Below are the code and all the weights of a small trained network. Each question names an input and a class and asks about switching units off, where a switched-off unit gives its printed mean instead of its output.

import numpy as np


def w(rows, s, z=0):
    codes = np.array(rows[::2]) - 128.0
    scale = np.full(codes.shape[1], s)
    scale[-1] = z or s
    return codes * scale


def norm(h):
    return h / np.sqrt((h * h).mean(-1, keepdims=True) + 1e-5)


def f(y):
    return np.maximum(y, 0)


def log_softmax(a):
    a = a - a.max(-1, keepdims=True)
    return a - np.log(np.exp(a).sum(-1, keepdims=True))


def net(x, mask):
    res = np.array(x, float).reshape(1, 5) / 4 @ E
    u = 0
    for l in range(4):
        y = f(norm(res) @ A[l][:, :-1].T + A[l][:, -1])
        res = res + np.where(mask[u : u + 6], y, B[l][:, -1]) @ B[l][:, :-1]
        u += 6
    return log_softmax(norm(res)[-1] @ U[:, :-1].T + U[:, -1])


A, B = {}, {}
E = w([
[191,94,62,173,156,211,108,136,210,152,89,124],'x0',
[92,65,67,21,117,117,100,152,169,173,187,64],'x1',
[107,132,115,177,201,156,177,54,120,145,181,70],'x2',
[138,95,4,104,80,108,225,120,100,81,38,132],'x3',
[199,219,127,91,99,160,109,151,144,46,155,47],'x4',
],0.0032)
A[0] = w([
[204,114,166,78,67,76,55,252,171,145,72,229,2],'L0N1',
[137,147,203,133,143,110,105,126,162,148,183,124,194],'L0N2',
[173,106,61,201,196,201,47,159,227,169,50,102,35],'L0N3',
[98,87,80,39,120,116,68,129,157,135,176,97,28],'L0N4',
[78,78,155,162,142,113,181,131,119,166,111,176,177],'L0N5',
[127,155,177,189,111,154,125,115,125,99,103,161,51],'L0N6',
],0.0035,0.0049)
B[0] = w([
[47,142,124,76,142,221,84,130,49,117,66,126,193],'L0N1',
[96,139,43,149,79,123,189,172,138,116,95,146,252],'L0N2',
[185,72,153,65,87,151,166,80,120,89,254,228,200],'L0N3',
[176,85,171,114,170,114,187,189,128,184,66,106,168],'L0N4',
[174,181,73,99,139,110,64,122,158,84,122,103,225],'L0N5',
[158,123,151,94,140,131,172,182,126,159,77,115,150],'L0N6',
],0.0054,0.0035)
A[1] = w([
[114,82,112,139,148,91,115,86,108,182,98,185,21],'L1N1',
[123,59,123,171,173,61,49,91,130,206,105,193,2],'L1N2',
[112,137,163,138,124,137,60,171,141,124,136,134,118],'L1N3',
[96,141,255,172,154,171,20,166,188,182,209,138,94],'L1N4',
[95,108,124,196,209,142,176,76,129,134,179,53,50],'L1N5',
[177,169,189,199,114,133,161,108,116,102,85,158,45],'L1N6',
],0.0044,0.0029)
B[1] = w([
[123,157,166,130,129,121,85,110,209,86,135,104,171],'L1N1',
[102,109,107,116,155,82,60,104,201,64,119,108,183],'L1N2',
[109,101,94,149,120,117,143,119,102,87,99,97,210],'L1N3',
[131,114,29,122,52,108,254,106,120,102,59,106,254],'L1N4',
[88,137,143,80,123,194,91,133,100,132,63,160,205],'L1N5',
[158,40,162,114,178,102,132,169,142,209,105,109,249],'L1N6',
],0.0055,0.002)
A[2] = w([
[96,71,103,87,143,132,99,141,156,210,201,55,44],'L2N1',
[206,207,151,113,110,137,120,155,117,77,142,57,6],'L2N2',
[130,92,134,103,175,105,142,174,142,224,158,90,72],'L2N3',
[207,177,146,136,95,163,107,151,150,94,156,36,13],'L2N4',
[57,165,209,85,98,1,134,113,36,119,203,135,22],'L2N5',
[93,142,126,142,221,208,161,21,106,158,175,76,130],'L2N6',
],0.0049,0.002)
B[2] = w([
[193,114,193,85,103,73,141,172,133,129,79,106,234],'L2N1',
[90,85,86,141,167,84,65,98,170,134,103,138,250],'L2N2',
[159,150,113,98,117,105,115,187,155,119,129,95,187],'L2N3',
[63,50,123,121,169,60,95,57,156,124,114,150,235],'L2N4',
[240,36,97,117,108,254,132,95,224,118,171,186,238],'L2N5',
[106,126,134,66,43,147,55,220,81,79,58,183,220],'L2N6',
],0.0056,0.0025)
A[3] = w([
[163,121,190,132,149,85,150,146,142,164,81,118,137],'L3N1',
[153,96,86,101,105,117,138,165,155,104,149,126,253],'L3N2',
[148,180,28,125,151,124,119,145,103,144,93,132,145],'L3N3',
[185,142,208,254,179,143,105,108,84,130,93,188,106],'L3N4',
[141,141,94,166,110,99,212,141,125,104,88,132,55],'L3N5',
[84,138,121,126,154,62,78,89,159,154,141,178,81],'L3N6',
],0.0056,0.0021)
B[3] = w([
[109,136,141,122,179,134,135,174,105,145,189,88,159],'L3N1',
[121,186,176,228,174,113,153,88,79,143,153,143,253],'L3N2',
[73,158,216,148,115,152,128,154,128,152,207,100,183],'L3N3',
[169,94,139,2,99,70,129,192,150,144,157,32,163],'L3N4',
[67,118,78,121,101,101,153,119,150,176,180,99,170],'L3N5',
[114,138,109,136,177,122,76,82,108,46,129,67,152],'L3N6',
],0.0054,0.0072)
U = w([
[202,82,164,54,138,65,160,212,146,171,114,49,152],'0',
[254,77,113,131,104,210,143,63,170,103,194,227,171],'1',
[61,145,135,73,78,210,51,172,58,86,35,170,151],'2',
[91,113,93,161,188,42,34,51,183,59,108,96,136],'3',
[52,165,79,203,75,109,230,117,108,168,164,106,132],'4',
[136,201,219,178,212,168,81,128,72,173,215,138,133],'5',
[173,192,163,160,171,166,80,85,120,213,99,119,6],'6',
[171,185,179,158,157,164,81,61,122,222,96,113,1],'7',
],0.0095,0.0063)

Each question gives the input, the list of numbers given to net, and the class t.
The units are the neurons (one row each of A and B). Each row of codes is followed by its name. A weight is (code - 128) times the scale printed after its matrix; where a second scale follows, it is the last column's (A, B and U).
mask holds one flag per neuron, layer by layer. A switched-off neuron (its flag False) gives its mean, the last column of its row in B, instead of its output. The means were averaged over made-up inputs and are rounded, as every weight is.
A unit's drop is (log p(t) with every unit on - log p(t) with that unit switched off) / (log p(t) with every unit on - log p(t) with every unit switched off).
The circuit of an input: a set's keep is (log p(t) with only the set's units on - log p(t) with every unit switched off) / (log p(t) with every unit on - log p(t) with every unit switched off). Starting from the 12 units with the biggest drops (on a tie, the unit counted first), units are removed one at a time, each time the one whose removal leaves the highest keep (on an exact tie, the one counted first), for as long as the keep stays at least 0.8.
circuit, biggest first: the units of the circuit, biggest drop first
unit that matters most: the unit with the biggest drop
top k neurons: the k neurons with the biggest drops, biggest first
k most important neurons of layer l: the k neurons of layer l with the biggest drops, biggest first
input [5,-1,4,-7,8], class 3: unit that matters most	L2N4
input [-7,-8,-1,3,-2], class 0: circuit, biggest first	L3N4, L1N6
input [0,-5,-7,8,-1], class 4: circuit, biggest first	L3N5, L2N6
input [6,5,8,-1,-1], class 2: top 2 neurons	L2N6, L1N5
input [7,4,-5,7,-5], class 1: top 2 neurons	L0N3, L0N2
input [-5,7,6,7,-2], class 0: circuit, biggest first	L2N1, L0N2
input [-6,6,8,-5,-3], class 2: 2 most important neurons of layer 1	L1N5, L1N6
input [4,-6,7,-6,5], class 2: 2 most important neurons of layer 2	L2N6, L2N1
input [-4,-5,1,7,7], class 3: top 3 neurons	L2N2, L0N2, L1N4
input [-6,-7,2,3,7], class 0: top 4 neurons	L1N6, L0N5, L3N4, L0N3
input [6,-6,4,-5,-3], class 0: top 3 neurons	L3N4, L2N5, L1N6
input [1,7,-2,-8,-4], class 4: 2 most important neurons of layer 1	L1N4, L1N6
input [2,1,-7,1,-8], class 3: top 4 neurons	L1N2, L0N2, L3N6, L2N6
input [-1,-6,-6,-1,6], class 0: top 4 neurons	L1N6, L0N5, L3N4, L2N6
input [-5,-5,0,-2,6], class 3: circuit, biggest first	L2N2
input [-3,-2,5,-5,-4], class 2: top 3 neurons	L1N5, L0N2, L2N6
input [-7,5,0,1,3], class 1: top 2 neurons	L2N5, L1N6
input [-8,-7,3,1,-2], class 1: top 2 neurons	L2N5, L0N4
input [-2,-4,4,4,-1], class 0: 3 most important neurons of layer 0	L0N2, L0N1, L0N3
input [7,3,1,6,-5], class 1: top neuron	L0N3
input [-6,6,7,1,-6], class 2: 2 most important neurons of layer 1	L1N5, L1N6
input [4,0,0,-7,6], class 4: top 2 neurons	L1N4, L0N5
input [-4,-5,-7,-7,-3], class 2: 2 most important neurons of layer 0	L0N1, L0N2
